Here is a tiny trained network, its code and every weight. The questions are about switching its units off for an input and a target symbol, where a switched-off unit gives its printed mean instead of its output.

import numpy as np


def w(rows, s, z=0):
    codes = np.array(rows[::2]) - 128.0
    scale = np.full(codes.shape[1], s)
    scale[-1] = z or s
    return codes * scale


def f(y):
    return y / 2 * (1 + np.tanh(0.7978845608 * (y + 0.044715 * y**3)))


def softmax(a):
    e = np.exp(a - a.max(-1, keepdims=True))
    return e / e.sum(-1, keepdims=True)


def log_softmax(a):
    a = a - a.max(-1, keepdims=True)
    return a - np.log(np.exp(a).sum(-1, keepdims=True))


def net(x, mask):
    ids = ['ΛΞΠΣβδεζημτω'.index(c) for c in x.split()]
    T = len(ids)
    res = E[ids] + P[:T]
    r = res
    for j in range(2):
        rows = slice(4 * j, 4 * j + 4)
        q, k, v = (r @ M[0][rows].T for M in (Q, K, V))
        z = softmax(np.where(np.tri(T) > 0, q @ k.T / 4**0.5, -1e9)) @ v
        o = O[0][rows]
        res = res + np.where(mask[j], z, o[:, -1]) @ o[:, :-1]
    y = f(res @ A[0][:, :-1].T + A[0][:, -1])
    res = res + np.where(mask[2:10], y, B[0][:, -1]) @ B[0][:, :-1]
    return log_softmax(res[-1] @ U[:, :-1].T + U[:, -1])


Q, K, V, O, A, B = {}, {}, {}, {}, {}, {}
E = w([
[59,157,88,40],'Λ',
[183,159,72,192],'Ξ',
[54,175,87,122],'Π',
[173,199,60,102],'Σ',
[160,254,161,213],'β',
[23,112,105,156],'δ',
[104,218,70,115],'ε',
[192,73,98,111],'ζ',
[110,154,78,194],'η',
[182,98,94,230],'μ',
[127,79,98,128],'τ',
[85,54,113,203],'ω',
],0.011)
P = w([
[117,200,127,249],'0',
[40,8,46,149],'1',
[50,13,31,146],'2',
[56,2,33,155],'3',
[54,19,17,144],'4',
[66,21,16,180],'5',
[73,53,11,176],'6',
],0.0052)
Q[0] = w([
[123,144,44,160],'H1',
[184,103,224,47],'H1',
[104,110,98,138],'H1',
[100,158,109,154],'H1',
[162,164,252,86],'H2',
[150,178,184,60],'H2',
[79,143,86,146],'H2',
[114,98,45,116],'H2',
],0.013)
K[0] = w([
[139,212,194,175],'H1',
[128,43,56,84],'H1',
[168,152,184,144],'H1',
[137,154,143,159],'H1',
[125,42,7,44],'H2',
[94,36,34,153],'H2',
[137,131,180,152],'H2',
[139,163,212,157],'H2',
],0.013)
V[0] = w([
[188,177,109,161],'H1',
[138,198,109,158],'H1',
[62,102,159,89],'H1',
[107,121,118,55],'H1',
[253,210,97,69],'H2',
[49,206,103,115],'H2',
[143,65,144,197],'H2',
[63,187,128,157],'H2',
],0.012)
O[0] = w([
[136,79,117,66,191],'H1',
[126,102,159,64,229],'H1',
[93,181,153,203,66],'H1',
[72,210,102,149,34],'H1',
[97,145,58,3,51],'H2',
[69,225,214,89,228],'H2',
[230,1,153,188,166],'H2',
[127,151,200,114,253],'H2',
],0.0098,0.0076)
A[0] = w([
[138,77,57,197,142],'N1',
[131,103,94,82,127],'N2',
[88,72,1,96,180],'N3',
[169,98,165,106,178],'N4',
[193,103,95,162,167],'N5',
[173,179,169,76,254],'N6',
[157,90,54,71,126],'N7',
[56,161,152,198,170],'N8',
],0.0086,0.0043)
B[0] = w([
[65,189,1,159,206],'N1',
[186,174,184,141,199],'N2',
[239,246,122,110,227],'N3',
[137,59,125,125,253],'N4',
[20,93,101,132,210],'N5',
[20,46,191,150,232],'N6',
[192,182,111,143,230],'N7',
[182,226,59,182,241],'N8',
],0.0059,0.0067)
U = w([
[140,15,254,104,179],'Λ',
[211,127,161,105,64],'Ξ',
[24,128,160,78,113],'Π',
[149,181,38,144,173],'Σ',
[66,161,176,139,106],'β',
[178,90,81,134,20],'δ',
[73,127,67,138,239],'ε',
[62,78,92,198,99],'ζ',
[155,221,141,65,121],'η',
[203,186,234,211,117],'μ',
[39,194,95,140,214],'τ',
[131,135,146,129,4],'ω',
],0.0052,0.0029)

Each question gives the input, a string of symbols that net reads in full, and the target symbol t.
The units are the heads (4 rows each of Q, K, V and O) and the neurons (one row each of A and B). Each row of codes is followed by its name. A weight is (code - 128) times the scale printed after its matrix; where a second scale follows, it is the last column's (O, A, B and U).
mask holds one flag per unit, heads first, then neurons. A switched-off unit (its flag False) gives its mean, the last column of its rows in O or B, instead of its output. The means were averaged over made-up inputs and are rounded, as every weight is.
A unit's drop is (log p(t) with every unit on - log p(t) with that unit switched off) / (log p(t) with every unit on - log p(t) with every unit switched off).
The circuit of an input: a set's keep is (log p(t) with only the set's units on - log p(t) with every unit switched off) / (log p(t) with every unit on - log p(t) with every unit switched off). Starting from all 10 units, units are removed one at a time, each time the one whose removal leaves the highest keep (on an exact tie, the one counted first), for as long as the keep stays at least 0.8.
units of the circuit, in order: the units of the circuit, biggest drop first
most important unit: the unit with the biggest drop
top k neurons: the k neurons with the biggest drops, biggest first
heads that matter: for each layer, one digit per head in row order, 1 if its drop is at least 0.15 and else 0, layers parted by /
input ε η η Σ, target Π: units of the circuit, in order -> [H2, N6]
input η δ η δ ζ τ μ, target Λ: heads that matter -> 10
input Σ ζ η μ ω η η, target η: most important unit -> H2
input δ ζ η η η Σ Π, target μ: units of the circuit, in order -> [H2, H1]
input Λ ε ω Σ η ε, target τ: units of the circuit, in order -> [H1, H2]
input ε ζ Σ ζ Ξ, target Π: heads that matter -> 01
input Λ η δ Π τ ζ η, target τ: units of the circuit, in order -> [H2, H1]
input δ η Π ζ, target μ: heads that matter -> 11
input ζ Σ η β Σ ε, target Λ: top 3 neurons -> [N8, N1, N6]
input ζ δ ε, target Σ: units of the circuit, in order -> [H2, N3, H1]
input ω ζ ω η, target ζ: units of the circuit, in order -> [H2, N1, N5]
input Σ ε ζ, target η: units of the circuit, in order -> [H2, N3]
input μ ω ε Λ δ η, target δ: units of the circuit, in order -> [H2, H1, N1]
input Λ ζ Ξ, target τ: units of the circuit, in order -> [H2, H1]
input ω δ Σ, target ζ: units of the circuit, in order -> [H2, N1, N5, H1]
input Σ η ζ η η, target η: units of the circuit, in order -> [H2, N3, H1]
input Σ τ μ, target η: heads that matter -> 01
input η η η Ξ, target Λ: heads that matter -> 10
input η μ Σ Λ, target Λ: heads that matter -> 00
input Ξ ζ μ ω η η, target Ξ: units of the circuit, in order -> [H2, H1, N3, N2]
input Σ η η Λ, target η: heads that matter -> 01
input δ η ζ Λ δ Λ τ, target μ: units of the circuit, in order -> [H1, H2]
input η Ξ ε η δ η β, target Λ: heads that matter -> 10
input μ Σ η η ζ Σ, target δ: heads that matter -> 11
input ζ δ Ξ η δ, target Σ: heads that matter -> 01
input Ξ η η ω, target Ξ: top neuron -> [N3]
input δ η ε ζ ω, target μ: top neuron -> [N8]
